Below are the code and all the weights of a small trained network. Each question names an input and a target symbol and asks about switching units off, where a switched-off unit gives its printed mean instead of its output.

import numpy as np


def w(rows, s, z=0):
    codes = np.array(rows[::2]) - 128.0
    scale = np.full(codes.shape[1], s)
    scale[-1] = z or s
    return codes * scale


def norm(h):
    return h / np.sqrt((h * h).mean(-1, keepdims=True) + 1e-5)


def softmax(a):
    e = np.exp(a - a.max(-1, keepdims=True))
    return e / e.sum(-1, keepdims=True)


def log_softmax(a):
    a = a - a.max(-1, keepdims=True)
    return a - np.log(np.exp(a).sum(-1, keepdims=True))


def net(x, mask):
    ids = ['ΔΘαβγεζηλμξπστφ'.index(c) for c in x.split()]
    T = len(ids)
    res = E[ids] + P[:T]
    u = 0
    for l in range(3):
        r = norm(res)
        for j in range(3):
            rows = slice(2 * j, 2 * j + 2)
            q, k, v = (r @ M[l][rows].T for M in (Q, K, V))
            z = softmax(np.where(np.tri(T) > 0, q @ k.T / 2**0.5, -1e9)) @ v
            o = O[l][rows]
            res = res + np.where(mask[u + j], z, o[:, -1]) @ o[:, :-1]
        u += 3
    return log_softmax(norm(res)[-1] @ U[:, :-1].T + U[:, -1])


Q, K, V, O = {}, {}, {}, {}
E = w([
[136,117,114],'Δ',
[138,115,113],'Θ',
[187,140,156],'α',
[195,140,160],'β',
[143,116,116],'γ',
[136,98,99],'ε',
[192,115,151],'ζ',
[129,80,87],'η',
[83,8,221],'λ',
[27,75,3],'μ',
[117,244,158],'ξ',
[118,154,165],'π',
[71,166,180],'σ',
[144,93,171],'τ',
[114,100,170],'φ',
],0.014)
P = w([
[252,187,209],'0',
[42,142,129],'1',
[57,122,133],'2',
[130,104,135],'3',
[136,79,130],'4',
[149,88,145],'5',
[149,107,164],'6',
],0.0036)
Q[0] = w([
[50,59,58],'L0H0',
[72,158,198],'L0H0',
[159,211,204],'L0H1',
[221,107,48],'L0H1',
[55,117,22],'L0H2',
[159,156,253],'L0H2',
],0.0063)
K[0] = w([
[75,117,69],'L0H0',
[95,206,189],'L0H0',
[146,191,1],'L0H1',
[66,101,152],'L0H1',
[185,101,85],'L0H2',
[88,42,185],'L0H2',
],0.0074)
V[0] = w([
[137,114,177],'L0H0',
[212,168,128],'L0H0',
[47,152,254],'L0H1',
[253,187,118],'L0H1',
[222,225,6],'L0H2',
[154,12,224],'L0H2',
],0.007)
O[0] = w([
[40,88,184,163],'L0H0',
[76,138,38,168],'L0H0',
[25,123,214,150],'L0H1',
[203,134,111,204],'L0H1',
[254,221,63,59],'L0H2',
[139,40,214,253],'L0H2',
],0.0071,0.0032)
Q[1] = w([
[123,102,182],'L1H0',
[82,53,138],'L1H0',
[152,146,98],'L1H1',
[176,121,115],'L1H1',
[160,252,108],'L1H2',
[57,127,194],'L1H2',
],0.015)
K[1] = w([
[95,82,171],'L1H0',
[48,61,82],'L1H0',
[124,175,116],'L1H1',
[82,168,143],'L1H1',
[185,212,42],'L1H2',
[27,253,204],'L1H2',
],0.011)
V[1] = w([
[87,3,181],'L1H0',
[137,95,171],'L1H0',
[162,109,141],'L1H1',
[87,197,165],'L1H1',
[91,125,155],'L1H2',
[149,97,47],'L1H2',
],0.0076)
O[1] = w([
[149,149,194,252],'L1H0',
[203,62,207,181],'L1H0',
[148,142,168,158],'L1H1',
[113,113,1,97],'L1H1',
[57,139,162,162],'L1H2',
[224,110,36,59],'L1H2',
],0.0053,0.0041)
Q[2] = w([
[52,82,196],'L2H0',
[103,54,211],'L2H0',
[196,36,183],'L2H1',
[100,209,159],'L2H1',
[112,193,201],'L2H2',
[254,14,115],'L2H2',
],0.0097)
K[2] = w([
[63,45,144],'L2H0',
[112,46,234],'L2H0',
[9,94,76],'L2H1',
[207,75,153],'L2H1',
[194,169,177],'L2H2',
[131,55,62],'L2H2',
],0.011)
V[2] = w([
[127,76,81],'L2H0',
[120,225,154],'L2H0',
[185,254,140],'L2H1',
[134,219,192],'L2H1',
[112,130,187],'L2H2',
[154,142,110],'L2H2',
],0.012)
O[2] = w([
[213,53,187,5],'L2H0',
[120,214,74,113],'L2H0',
[107,214,226,133],'L2H1',
[155,254,147,186],'L2H1',
[167,116,168,195],'L2H2',
[82,119,114,128],'L2H2',
],0.0083,0.002)
U = w([
[42,75,175,207],'Δ',
[239,113,182,141],'Θ',
[188,159,77,65],'α',
[172,181,121,58],'β',
[204,156,117,70],'γ',
[87,184,170,147],'ε',
[4,174,172,174],'ζ',
[99,109,174,155],'η',
[215,111,98,70],'λ',
[114,125,130,2],'μ',
[200,206,150,63],'ξ',
[96,227,66,251],'π',
[99,45,9,139],'σ',
[191,148,84,58],'τ',
[213,69,113,72],'φ',
],0.013,0.0068)

Each question gives the input, a string of symbols that net reads in full, and the target symbol t.
The units are the heads (2 rows each of Q, K, V and O). Each row of codes is followed by its name. A weight is (code - 128) times the scale printed after its matrix; where a second scale follows, it is the last column's (O and U).
mask holds one flag per head, layer by layer. A switched-off head (its flag False) gives its mean, the last column of its rows in O, instead of its output. The means were averaged over made-up inputs and are rounded, as every weight is.
A unit's drop is (log p(t) with every unit on - log p(t) with that unit switched off) / (log p(t) with every unit on - log p(t) with every unit switched off).
The circuit of an input: a set's keep is (log p(t) with only the set's units on - log p(t) with every unit switched off) / (log p(t) with every unit on - log p(t) with every unit switched off). Starting from all 9 units, units are removed one at a time, each time the one whose removal leaves the highest keep (on an exact tie, the one counted first), for as long as the keep stays at least 0.8.
units of the circuit, in order: the units of the circuit, biggest drop first
most important unit: the unit with the biggest drop
heads that matter: for each layer, one digit per head in row order, 1 if its drop is at least 0.15 and else 0, layers parted by /
drop of u: that unit's drop, to one decimal
input ζ α ζ μ μ γ, target σ: units of the circuit, in order : (L2H1)
input ξ β Θ α Δ ξ, target π: heads that matter : 001 / 100 / 000
input π ε ξ ζ β ξ, target π: units of the circuit, in order : (L0H2; L2H0)
input π ζ σ β ξ ζ μ, target π: heads that matter : 001 / 100 / 110
input Δ μ η Θ, target σ: heads that matter : 000 / 100 / 011
input ξ σ η, target ζ: heads that matter : 011 / 000 / 000
input ζ ξ λ β, target Δ: heads that matter : 001 / 000 / 000
input β σ η, target ζ: units of the circuit, in order : (L0H1; L1H2)
input μ β β σ Θ, target ζ: heads that matter : 011 / 001 / 100
input ξ ξ ξ Δ α, target π: units of the circuit, in order : (L0H2; L1H0)
input ξ μ η, target π: heads that matter : 001 / 000 / 000
input γ ξ μ σ β, target ζ: units of the circuit, in order : (L0H1; L0H2; L2H0)
input α β σ ζ, target ζ: units of the circuit, in order : (L1H2; L2H0; L0H1)
input ξ Θ ζ σ β ζ, target ζ: most important unit : L0H2
input ξ σ Θ γ, target ζ: heads that matter : 011 / 010 / 000
input σ β β ζ Δ, target Θ: heads that matter : 001 / 010 / 011
input β α ξ ζ, target π: heads that matter : 001 / 000 / 000
input α η ε ζ μ α β, target σ: heads that matter : 000 / 000 / 010
input π σ σ ξ φ η α, target Δ: heads that matter : 011 / 010 / 000
input λ γ Θ γ γ, target Θ: heads that matter : 100 / 100 / 011
input μ ξ Δ, target π: units of the circuit, in order : (L0H2)
input μ ξ ζ β, target π: drop of L0H2 : 1.2
input γ σ σ σ η Δ, target ζ: drop of L0H1 : 1.5
input μ Δ η, target σ: drop of L2H1 : 0.1
